Below is a small trained network, with its code and all its weights. Each question gives an input and a class and asks what happens when units are switched off, that is, made to give their printed mean instead of their output.

import numpy as np


def w(rows, s, z=0):
    codes = np.array(rows[::2]) - 128.0
    scale = np.full(codes.shape[1], s)
    scale[-1] = z or s
    return codes * scale


def norm(h):
    return h / np.sqrt((h * h).mean(-1, keepdims=True) + 1e-5)


def f(y):
    return y / 2 * (1 + np.tanh(0.7978845608 * (y + 0.044715 * y**3)))


def log_softmax(a):
    a = a - a.max(-1, keepdims=True)
    return a - np.log(np.exp(a).sum(-1, keepdims=True))


def net(x, mask):
    res = np.array(x, float).reshape(1, 5) / 4 @ E
    u = 0
    for l in range(4):
        y = f(norm(res) @ A[l][:, :-1].T + A[l][:, -1])
        res = res + np.where(mask[u : u + 8], y, B[l][:, -1]) @ B[l][:, :-1]
        u += 8
    return log_softmax(norm(res)[-1] @ U[:, :-1].T + U[:, -1])


A, B = {}, {}
E = w([
[98,175,159,115,41],'x0',
[234,38,93,128,135],'x1',
[169,253,85,173,81],'x2',
[135,163,237,168,224],'x3',
[93,36,133,221,175],'x4',
],0.0062)
A[0] = w([
[63,141,140,106,73,104],'L0N0',
[92,192,163,132,139,82],'L0N1',
[61,185,67,126,216,3],'L0N2',
[139,173,91,155,143,36],'L0N3',
[114,162,138,156,129,132],'L0N4',
[112,88,140,185,81,44],'L0N5',
[146,116,106,110,192,164],'L0N6',
[131,135,155,82,5,65],'L0N7',
],0.012,0.0044)
B[0] = w([
[252,191,112,178,124,212],'L0N0',
[60,193,180,192,202,234],'L0N1',
[8,127,100,30,156,165],'L0N2',
[123,98,93,145,196,148],'L0N3',
[65,175,194,92,114,192],'L0N4',
[111,88,176,194,65,138],'L0N5',
[209,105,98,133,109,215],'L0N6',
[143,158,1,71,138,255],'L0N7',
],0.0075,0.0032)
A[1] = w([
[70,114,135,186,180,25],'L1N0',
[157,11,164,110,153,30],'L1N1',
[194,101,170,147,155,110],'L1N2',
[110,140,130,58,171,155],'L1N3',
[121,142,81,96,90,104],'L1N4',
[103,190,203,162,140,3],'L1N5',
[84,111,114,175,122,123],'L1N6',
[132,110,93,179,137,134],'L1N7',
],0.012,0.0027)
B[1] = w([
[122,164,21,101,129,201],'L1N0',
[68,7,125,172,254,255],'L1N1',
[192,111,60,124,159,198],'L1N2',
[69,91,35,134,88,172],'L1N3',
[83,134,123,74,149,194],'L1N4',
[111,143,204,148,178,238],'L1N5',
[138,66,184,45,99,160],'L1N6',
[104,112,221,61,59,176],'L1N7',
],0.0076,0.0045)
A[2] = w([
[239,159,77,170,154,89],'L2N0',
[242,121,83,204,197,3],'L2N1',
[240,93,159,176,93,164],'L2N2',
[87,84,154,161,1,53],'L2N3',
[200,77,148,172,56,87],'L2N4',
[198,56,114,58,149,153],'L2N5',
[254,178,211,120,116,162],'L2N6',
[158,39,191,154,166,61],'L2N7',
],0.0088,0.0025)
B[2] = w([
[118,116,149,26,84,190],'L2N0',
[171,127,186,70,111,202],'L2N1',
[106,79,151,50,118,183],'L2N2',
[95,146,143,127,2,131],'L2N3',
[143,172,159,117,102,155],'L2N4',
[155,177,150,181,123,255],'L2N5',
[42,148,127,107,136,169],'L2N6',
[150,153,46,142,132,226],'L2N7',
],0.0092,0.0041)
A[3] = w([
[248,210,46,77,90,144],'L3N0',
[194,202,202,104,82,131],'L3N1',
[115,217,181,213,175,81],'L3N2',
[82,76,158,175,54,72],'L3N3',
[255,85,166,59,111,2],'L3N4',
[89,171,75,70,140,113],'L3N5',
[179,55,76,192,215,56],'L3N6',
[122,233,219,235,211,71],'L3N7',
],0.0097,0.0045)
B[3] = w([
[193,159,157,177,152,254],'L3N0',
[187,74,165,136,166,174],'L3N1',
[66,120,224,141,148,205],'L3N2',
[206,126,172,201,42,130],'L3N3',
[70,140,223,90,173,174],'L3N4',
[99,130,52,127,121,192],'L3N5',
[125,1,86,231,115,211],'L3N6',
[55,175,191,147,79,239],'L3N7',
],0.0093,0.0067)
U = w([
[179,206,72,93,101,160],'0',
[190,134,215,62,144,126],'1',
[46,188,211,149,137,190],'2',
[40,131,63,98,143,39],'3',
[152,114,171,163,3,4],'4',
[125,20,122,174,166,170],'5',
],0.021,0.0045)

Each question gives the input, the list of numbers given to net, and the class t.
The units are the neurons (one row each of A and B). Each row of codes is followed by its name. A weight is (code - 128) times the scale printed after its matrix; where a second scale follows, it is the last column's (A, B and U).
mask holds one flag per neuron, layer by layer. A switched-off neuron (its flag False) gives its mean, the last column of its row in B, instead of its output. The means were averaged over made-up inputs and are rounded, as every weight is.
A unit's drop is (log p(t) with every unit on - log p(t) with that unit switched off) / (log p(t) with every unit on - log p(t) with every unit switched off).
The circuit of an input: a set's keep is (log p(t) with only the set's units on - log p(t) with every unit switched off) / (log p(t) with every unit on - log p(t) with every unit switched off). Starting from the 12 units with the biggest drops (on a tie, the unit counted first), units are removed one at a time, each time the one whose removal leaves the highest keep (on an exact tie, the one counted first), for as long as the keep stays at least 0.8.
units of the circuit, in order: the units of the circuit, biggest drop first
unit that matters most: the unit with the biggest drop
top k neurons: the k neurons with the biggest drops, biggest first
top k neurons in layer l: the k neurons of layer l with the biggest drops, biggest first
drop when u is switched off: that unit's drop, to one decimal
input [0,7,1,-7,0], class 0: units of the circuit, in order : L3N2
input [7,4,-3,-6,8], class 4: top 2 neurons : L2N3; L0N5
input [-2,-6,0,-1,7], class 3: top 2 neurons : L0N2; L1N0
input [5,0,-4,1,-1], class 0: units of the circuit, in order : L0N7; L0N0
input [-3,0,8,0,4], class 3: units of the circuit, in order : L2N5; L0N2; L3N5
input [-2,1,4,1,-1], class 1: top 3 neurons : L0N3; L0N7; L2N1
input [-4,-1,0,8,3], class 5: top 3 neurons : L3N6; L0N6; L0N0
input [-1,2,6,-1,6], class 4: top 2 neurons : L1N7; L2N3
input [-2,-6,2,-4,-5], class 0: top 2 neurons : L0N0; L0N7
input [4,7,4,-5,1], class 0: top 2 neurons : L0N7; L1N4
input [4,8,4,-2,7], class 4: top 2 neurons in layer 0 : L0N5; L0N0
input [5,-1,1,0,-4], class 0: drop when L0N7 is switched off : 1.3
input [5,5,2,-8,0], class 0: drop when L0N7 is switched off : 0.3
input [7,-8,-4,-5,5], class 4: drop when L2N3 is switched off : 0.3
input [0,-6,-3,-4,-4], class 0: unit that matters most : L0N0
